Here is a tiny trained network, its code and every weight. The questions are about switching its units off for an input and a target symbol, where a switched-off unit gives its printed mean instead of its output.

import numpy as np


def w(rows, s, z=0):
    codes = np.array(rows[::2]) - 128.0
    scale = np.full(codes.shape[1], s)
    scale[-1] = z or s
    return codes * scale


def f(y):
    return y / 2 * (1 + np.tanh(0.7978845608 * (y + 0.044715 * y**3)))


def softmax(a):
    e = np.exp(a - a.max(-1, keepdims=True))
    return e / e.sum(-1, keepdims=True)


def log_softmax(a):
    a = a - a.max(-1, keepdims=True)
    return a - np.log(np.exp(a).sum(-1, keepdims=True))


def net(x, mask):
    ids = ['ΣΩαβγδεηθμξτφψ'.index(c) for c in x.split()]
    T = len(ids)
    res = E[ids] + P[:T]
    u = 0
    for l in range(2):
        r = res
        for j in range(2):
            rows = slice(2 * j, 2 * j + 2)
            q, k, v = (r @ M[l][rows].T for M in (Q, K, V))
            z = softmax(np.where(np.tri(T) > 0, q @ k.T / 2**0.5, -1e9)) @ v
            o = O[l][rows]
            res = res + np.where(mask[u + j], z, o[:, -1]) @ o[:, :-1]
        u += 2
        y = f(res @ A[l][:, :-1].T + A[l][:, -1])
        res = res + np.where(mask[u : u + 4], y, B[l][:, -1]) @ B[l][:, :-1]
        u += 4
    return log_softmax(res[-1] @ U[:, :-1].T + U[:, -1])


Q, K, V, O, A, B = {}, {}, {}, {}, {}, {}
E = w([
[178,104,138,109,168,87,140,108,58,102],'Σ',
[123,97,129,97,115,190,88,127,166,158],'Ω',
[135,57,189,80,115,148,63,114,89,137],'α',
[110,103,108,82,57,86,100,91,117,160],'β',
[143,151,101,104,76,113,93,74,115,7],'γ',
[120,157,98,124,125,147,176,118,155,132],'δ',
[73,100,116,86,131,131,107,139,157,130],'ε',
[112,114,121,85,122,106,138,135,169,93],'η',
[108,126,143,97,200,172,119,119,127,131],'θ',
[143,164,131,139,107,147,80,122,89,188],'μ',
[147,121,140,120,159,155,166,106,193,83],'ξ',
[161,133,99,146,183,128,87,166,153,128],'τ',
[117,70,168,153,87,120,95,128,162,102],'φ',
[160,52,50,144,112,117,129,90,125,126],'ψ',
],0.021)
P = w([
[88,244,102,125,55,160,170,202,76,145],'0',
[151,164,86,144,126,145,120,88,127,162],'1',
[147,136,101,137,142,124,101,87,122,132],'2',
[137,129,105,126,151,101,92,83,115,129],'3',
[121,108,104,129,163,90,67,97,121,139],'4',
[116,111,97,146,167,91,80,107,115,148],'5',
],0.011)
Q[0] = w([
[105,93,170,42,190,254,174,57,204,188],'0.h1',
[178,116,228,237,151,102,103,120,30,106],'0.h1',
[110,236,125,59,80,169,202,160,167,156],'0.h2',
[149,194,67,128,167,140,95,110,220,153],'0.h2',
],0.0071)
K[0] = w([
[132,85,152,162,148,4,51,83,161,132],'0.h1',
[111,113,157,88,101,143,224,140,130,204],'0.h1',
[187,80,128,136,149,108,116,106,167,184],'0.h2',
[96,94,120,172,152,93,138,181,127,170],'0.h2',
],0.011)
V[0] = w([
[86,169,1,138,58,112,103,117,151,17],'0.h1',
[135,76,144,199,35,28,194,148,153,170],'0.h1',
[219,139,53,83,179,40,107,173,43,157],'0.h2',
[164,188,92,175,81,124,18,7,121,78],'0.h2',
],0.0053)
O[0] = w([
[109,145,55,129,192,115,135,54,144,97,253],'0.h1',
[104,110,157,158,2,72,142,170,123,116,65],'0.h1',
[203,169,136,140,148,70,127,167,58,190,134],'0.h2',
[54,41,120,207,156,158,107,163,86,149,209],'0.h2',
],0.0091,0.0056)
A[0] = w([
[137,33,130,90,145,120,22,86,24,96,97],'0.n1',
[40,117,131,58,225,151,149,136,210,169,87],'0.n2',
[123,3,156,176,210,62,113,82,163,86,251],'0.n3',
[173,130,211,109,60,137,59,127,13,250,178],'0.n4',
],0.0052,0.0015)
B[0] = w([
[113,204,141,116,167,142,198,147,118,130,228],'0.n1',
[208,116,141,186,181,131,22,91,90,104,190],'0.n2',
[90,162,69,146,141,164,109,161,136,202,255],'0.n3',
[96,79,136,93,255,133,61,96,89,82,140],'0.n4',
],0.0093,0.0075)
Q[1] = w([
[98,144,68,150,187,147,64,62,100,137],'1.h1',
[184,87,171,92,39,63,198,170,60,126],'1.h1',
[139,102,164,99,128,117,126,155,137,140],'1.h2',
[193,74,250,62,61,50,217,220,154,68],'1.h2',
],0.012)
K[1] = w([
[134,193,143,104,75,159,111,148,101,1],'1.h1',
[114,85,187,138,186,105,185,91,205,136],'1.h1',
[147,100,145,73,141,107,123,37,123,159],'1.h2',
[168,61,185,147,166,65,138,71,196,199],'1.h2',
],0.0079)
V[1] = w([
[196,179,51,152,130,27,161,132,52,205],'1.h1',
[168,188,121,163,113,160,255,133,188,63],'1.h1',
[132,94,101,176,90,216,150,158,142,236],'1.h2',
[193,129,153,176,253,214,87,112,141,201],'1.h2',
],0.0068)
O[1] = w([
[150,61,54,68,74,90,132,67,101,176,129],'1.h1',
[16,112,174,96,179,60,146,143,206,184,185],'1.h1',
[80,65,35,72,130,253,135,161,130,138,1],'1.h2',
[111,157,146,180,43,188,113,101,145,177,96],'1.h2',
],0.012,0.0053)
A[1] = w([
[237,85,28,72,166,154,85,41,177,23,254],'1.n1',
[94,153,106,52,187,34,155,164,145,184,108],'1.n2',
[80,34,51,87,206,156,235,211,162,173,65],'1.n3',
[246,82,129,116,98,185,102,85,2,79,63],'1.n4',
],0.0052,0.0027)
B[1] = w([
[59,168,113,148,37,98,93,201,33,119,209],'1.n1',
[207,82,104,176,133,185,148,146,136,160,248],'1.n2',
[133,49,233,148,51,194,119,2,132,33,173],'1.n3',
[111,24,101,169,102,89,174,163,208,175,183],'1.n4',
],0.0079,0.013)
U = w([
[101,110,99,148,113,160,164,174,136,161,95],'Σ',
[81,134,64,166,169,138,127,93,132,131,2],'Ω',
[156,96,98,119,148,152,160,37,201,144,89],'α',
[68,161,61,103,149,231,139,170,132,136,127],'β',
[94,118,89,90,128,121,135,207,119,128,153],'γ',
[173,148,170,160,131,157,193,124,78,136,132],'δ',
[142,128,160,119,92,81,113,98,131,149,88],'ε',
[105,96,150,116,154,155,115,153,116,81,163],'η',
[65,150,50,33,127,145,156,111,162,253,186],'θ',
[239,125,94,65,173,111,111,152,195,146,181],'μ',
[15,121,161,152,111,88,131,180,189,193,104],'ξ',
[97,219,141,95,127,73,25,49,74,60,185],'τ',
[142,177,155,132,106,163,109,33,136,148,76],'φ',
[134,103,84,95,124,155,94,73,106,89,102],'ψ',
],0.006,0.0067)

Each question gives the input, a string of symbols that net reads in full, and the target symbol t.
The units are the heads (2 rows each of Q, K, V and O) and the neurons (one row each of A and B). Each row of codes is followed by its name. A weight is (code - 128) times the scale printed after its matrix; where a second scale follows, it is the last column's (O, A, B and U).
mask holds one flag per unit, layer by layer, with each layer's heads first. A switched-off unit (its flag False) gives its mean, the last column of its rows in O or B, instead of its output. The means were averaged over made-up inputs and are rounded, as every weight is.
A unit's drop is (log p(t) with every unit on - log p(t) with that unit switched off) / (log p(t) with every unit on - log p(t) with every unit switched off).
The circuit of an input: a set's keep is (log p(t) with only the set's units on - log p(t) with every unit switched off) / (log p(t) with every unit on - log p(t) with every unit switched off). Starting from all 12 units, units are removed one at a time, each time the one whose removal leaves the highest keep (on an exact tie, the one counted first), for as long as the keep stays at least 0.8.
circuit, biggest first: the units of the circuit, biggest drop first
unit that matters most: the unit with the biggest drop
top k neurons: the k neurons with the biggest drops, biggest first
k most important neurons of layer l: the k neurons of layer l with the biggest drops, biggest first
which heads matter: for each layer, one digit per head in row order, 1 if its drop is at least 0.15 and else 0, layers parted by /
input Ω η ψ τ η η, target β: unit that matters most -> 1.h2
input η δ θ, target μ: which heads matter -> 11 / 11
input η γ ψ φ, target ξ: circuit, biggest first -> 1.h1, 0.n3, 0.n2
input θ θ φ θ α, target φ: circuit, biggest first -> 1.h2, 0.h1, 0.n2, 1.h1
input γ τ Ω ξ, target μ: circuit, biggest first -> 1.h2, 0.n2
input γ τ Ω, target μ: which heads matter -> 10 / 11
input ψ θ γ Ω δ θ, target τ: top 2 neurons -> 0.n2, 1.n4
input β Ω Ω ψ τ, target γ: top 4 neurons -> 1.n1, 0.n4, 1.n4, 0.n1
input γ η τ ψ, target α: top 2 neurons -> 1.n3, 1.n1
input τ φ φ, target θ: circuit, biggest first -> 1.h1, 1.h2, 0.h2
input μ μ ε ξ β, target Σ: top 2 neurons -> 1.n4, 0.n4
input Σ Ω τ δ, target ε: which heads matter -> 01 / 11
input τ τ θ τ, target θ: which heads matter -> 01 / 11
input Ω τ β Ω ψ δ, target β: which heads matter -> 00 / 11
input τ μ τ τ α α, target θ: circuit, biggest first -> 1.h1, 1.h2
input ξ τ ψ ψ β, target ξ: circuit, biggest first -> 1.h1
input ξ τ ψ, target ξ: which heads matter -> 01 / 11
input τ δ μ Ω β, target θ: circuit, biggest first -> 1.h1, 1.h2
input φ φ θ, target η: top 2 neurons -> 1.n3, 0.n2
input τ τ γ β, target θ: circuit, biggest first -> 1.h2
input δ τ ξ, target α: circuit, biggest first -> 1.h1, 1.n3, 1.h2
input β φ Ω ξ τ Ω, target γ: top 3 neurons -> 1.n1, 1.n4, 0.n4
input τ γ ξ τ Ω, target μ: which heads matter -> 00 / 11
input γ θ ξ, target τ: top 2 neurons -> 1.n4, 1.n1
input μ ε ε, target Σ: top 3 neurons -> 1.n4, 0.n4, 1.n1
input τ γ γ, target θ: which heads matter -> 01 / 10
input τ η μ ε, target θ: top neuron -> 1.n3
input γ ξ τ τ ξ, target μ: 3 most important neurons of layer 1 -> 1.n1, 1.n3, 1.n2
input η η τ ψ η, target μ: top 3 neurons -> 0.n3, 1.n2, 1.n1
